Below are the code and all the weights of a small trained network. Each question names an input and a class and asks about switching units off, where a switched-off unit gives its printed mean instead of its output.

import numpy as np


def w(rows, s, z=0):
    codes = np.array(rows[::2]) - 128.0
    scale = np.full(codes.shape[1], s)
    scale[-1] = z or s
    return codes * scale


def norm(h):
    return h / np.sqrt((h * h).mean(-1, keepdims=True) + 1e-5)


def f(y):
    return y / 2 * (1 + np.tanh(0.7978845608 * (y + 0.044715 * y**3)))


def log_softmax(a):
    a = a - a.max(-1, keepdims=True)
    return a - np.log(np.exp(a).sum(-1, keepdims=True))


def net(x, mask):
    res = np.array(x, float).reshape(1, 8) / 4 @ E
    u = 0
    for l in range(4):
        y = f(norm(res) @ A[l][:, :-1].T + A[l][:, -1])
        res = res + np.where(mask[u : u + 6], y, B[l][:, -1]) @ B[l][:, :-1]
        u += 6
    return log_softmax(norm(res)[-1] @ U[:, :-1].T + U[:, -1])


A, B = {}, {}
E = w([
[100,122,208,103,112,48,154],'x0',
[71,116,120,156,139,130,201],'x1',
[43,80,51,46,32,136,131],'x2',
[216,96,175,81,94,68,98],'x3',
[148,160,129,110,78,93,77],'x4',
[160,100,47,141,171,89,219],'x5',
[111,223,184,103,176,193,189],'x6',
[98,253,136,192,122,145,90],'x7',
],0.0037)
A[0] = w([
[30,43,175,100,66,58,123,56],'L0N0',
[35,115,40,190,160,151,155,87],'L0N1',
[204,153,214,214,161,82,42,124],'L0N2',
[74,193,131,136,189,80,198,251],'L0N3',
[145,254,138,200,71,47,135,148],'L0N4',
[161,80,167,37,144,230,101,169],'L0N5',
],0.0048,0.003)
B[0] = w([
[136,107,213,97,93,94,72,178],'L0N0',
[85,102,127,134,62,160,29,192],'L0N1',
[206,154,229,129,116,145,1,223],'L0N2',
[90,95,126,141,167,91,70,254],'L0N3',
[159,188,184,85,155,45,81,200],'L0N4',
[126,252,153,120,128,76,197,184],'L0N5',
],0.0061,0.0032)
A[1] = w([
[71,140,141,9,22,32,131,64],'L1N0',
[217,35,67,168,107,60,154,107],'L1N1',
[67,235,109,144,119,84,84,81],'L1N2',
[138,150,87,141,59,185,41,2],'L1N3',
[180,149,64,56,23,158,64,83],'L1N4',
[43,99,237,153,147,180,254,141],'L1N5',
],0.0046,0.0024)
B[1] = w([
[100,29,214,82,63,109,14,253],'L1N0',
[87,160,70,109,226,26,169,167],'L1N1',
[100,149,111,3,187,129,167,194],'L1N2',
[97,101,87,196,164,148,206,134],'L1N3',
[101,84,168,163,170,70,233,176],'L1N4',
[132,94,75,83,180,23,75,181],'L1N5',
],0.005,0.0024)
A[2] = w([
[187,208,180,59,101,170,129,151],'L2N0',
[139,183,182,44,1,148,109,3],'L2N1',
[5,187,131,211,103,211,24,179],'L2N2',
[233,74,36,116,14,19,192,64],'L2N3',
[137,191,118,90,87,111,84,35],'L2N4',
[227,179,205,193,134,204,204,91],'L2N5',
],0.0038,0.0023)
B[2] = w([
[129,167,127,75,71,77,185,187],'L2N0',
[13,122,158,112,154,154,175,148],'L2N1',
[205,44,31,122,113,93,97,254],'L2N2',
[134,93,194,161,253,60,130,150],'L2N3',
[158,128,115,102,164,154,151,120],'L2N4',
[180,142,103,178,135,50,33,138],'L2N5',
],0.0049,0.0026)
A[3] = w([
[162,225,127,60,128,127,147,109],'L3N0',
[255,183,180,181,158,110,79,202],'L3N1',
[99,83,84,79,207,60,95,147],'L3N2',
[114,91,105,185,88,216,129,46],'L3N3',
[221,134,141,124,111,130,158,157],'L3N4',
[66,87,168,80,76,141,103,4],'L3N5',
],0.0064,0.002)
B[3] = w([
[125,210,121,42,71,155,157,158],'L3N0',
[128,2,229,64,81,76,12,253],'L3N1',
[197,220,144,185,205,126,180,222],'L3N2',
[77,64,114,114,77,141,109,130],'L3N3',
[16,64,136,69,168,108,83,143],'L3N4',
[190,170,118,124,156,105,41,167],'L3N5',
],0.0069,0.0055)
U = w([
[171,115,90,218,234,39,240,178],'0',
[122,220,118,138,123,162,114,57],'1',
[68,52,2,213,49,216,124,153],'2',
[152,84,245,64,71,23,18,232],'3',
[120,239,167,59,39,194,204,56],'4',
[218,63,222,236,102,254,148,1],'5',
],0.0094,0.0066)

Each question gives the input, the list of numbers given to net, and the class t.
The units are the neurons (one row each of A and B). Each row of codes is followed by its name. A weight is (code - 128) times the scale printed after its matrix; where a second scale follows, it is the last column's (A, B and U).
mask holds one flag per neuron, layer by layer. A switched-off neuron (its flag False) gives its mean, the last column of its row in B, instead of its output. The means were averaged over made-up inputs and are rounded, as every weight is.
A unit's drop is (log p(t) with every unit on - log p(t) with that unit switched off) / (log p(t) with every unit on - log p(t) with every unit switched off).
The circuit of an input: a set's keep is (log p(t) with only the set's units on - log p(t) with every unit switched off) / (log p(t) with every unit on - log p(t) with every unit switched off). Starting from the 12 units with the biggest drops (on a tie, the unit counted first), units are removed one at a time, each time the one whose removal leaves the highest keep (on an exact tie, the one counted first), for as long as the keep stays at least 0.8.
units of the circuit, in order: the units of the circuit, biggest drop first
most important unit: the unit with the biggest drop
k most important neurons: the k neurons with the biggest drops, biggest first
top k neurons in layer l: the k neurons of layer l with the biggest drops, biggest first
drop of u: that unit's drop, to one decimal
input [-5,2,8,-4,-2,-8,6,-6], class 4: units of the circuit, in order -> (L3N1)
input [-8,8,-1,0,-5,7,3,2], class 2: units of the circuit, in order -> (L0N1; L3N3)
input [0,2,-6,1,0,5,-8,-3], class 0: units of the circuit, in order -> (L1N1; L3N2)
input [2,-1,-3,4,-6,4,8,-5], class 0: 2 most important neurons -> (L1N5; L0N2)
input [-3,0,7,1,-3,-4,6,-1], class 4: 2 most important neurons -> (L0N5; L3N1)
input [-5,-2,7,2,-4,2,8,3], class 4: units of the circuit, in order -> (L0N5; L3N0)
input [-6,7,-4,-4,-1,1,-7,-5], class 2: top 2 neurons in layer 0 -> (L0N1; L0N4)
input [7,-7,4,-1,-2,8,6,6], class 1: 2 most important neurons -> (L3N1; L0N3)
input [-7,8,4,0,-5,-3,-2,-8], class 2: 3 most important neurons -> (L0N1; L0N4; L3N1)
input [0,-6,-3,8,-5,8,3,-8], class 0: top 2 neurons in layer 1 -> (L1N1; L1N0)
input [1,4,2,-5,-1,-5,-4,6], class 2: 2 most important neurons -> (L3N1; L0N1)
input [-6,-1,1,-5,-3,0,5,-5], class 2: 2 most important neurons -> (L0N1; L0N4)
input [4,6,3,-2,1,7,-5,7], class 0: 2 most important neurons -> (L3N1; L3N2)
input [-4,8,1,1,-2,2,2,-5], class 0: most important unit -> L1N5
input [4,3,6,-6,6,7,1,0], class 2: top 3 neurons in layer 0 -> (L0N1; L0N5; L0N4)
input [-4,-7,6,7,-6,6,-2,2], class 0: drop of L3N2 -> 0.0
input [7,1,1,-5,-6,-1,5,-5], class 0: drop of L3N1 -> 0.1
input [-8,3,8,8,-6,-1,7,7], class 4: drop of L0N5 -> 0.2
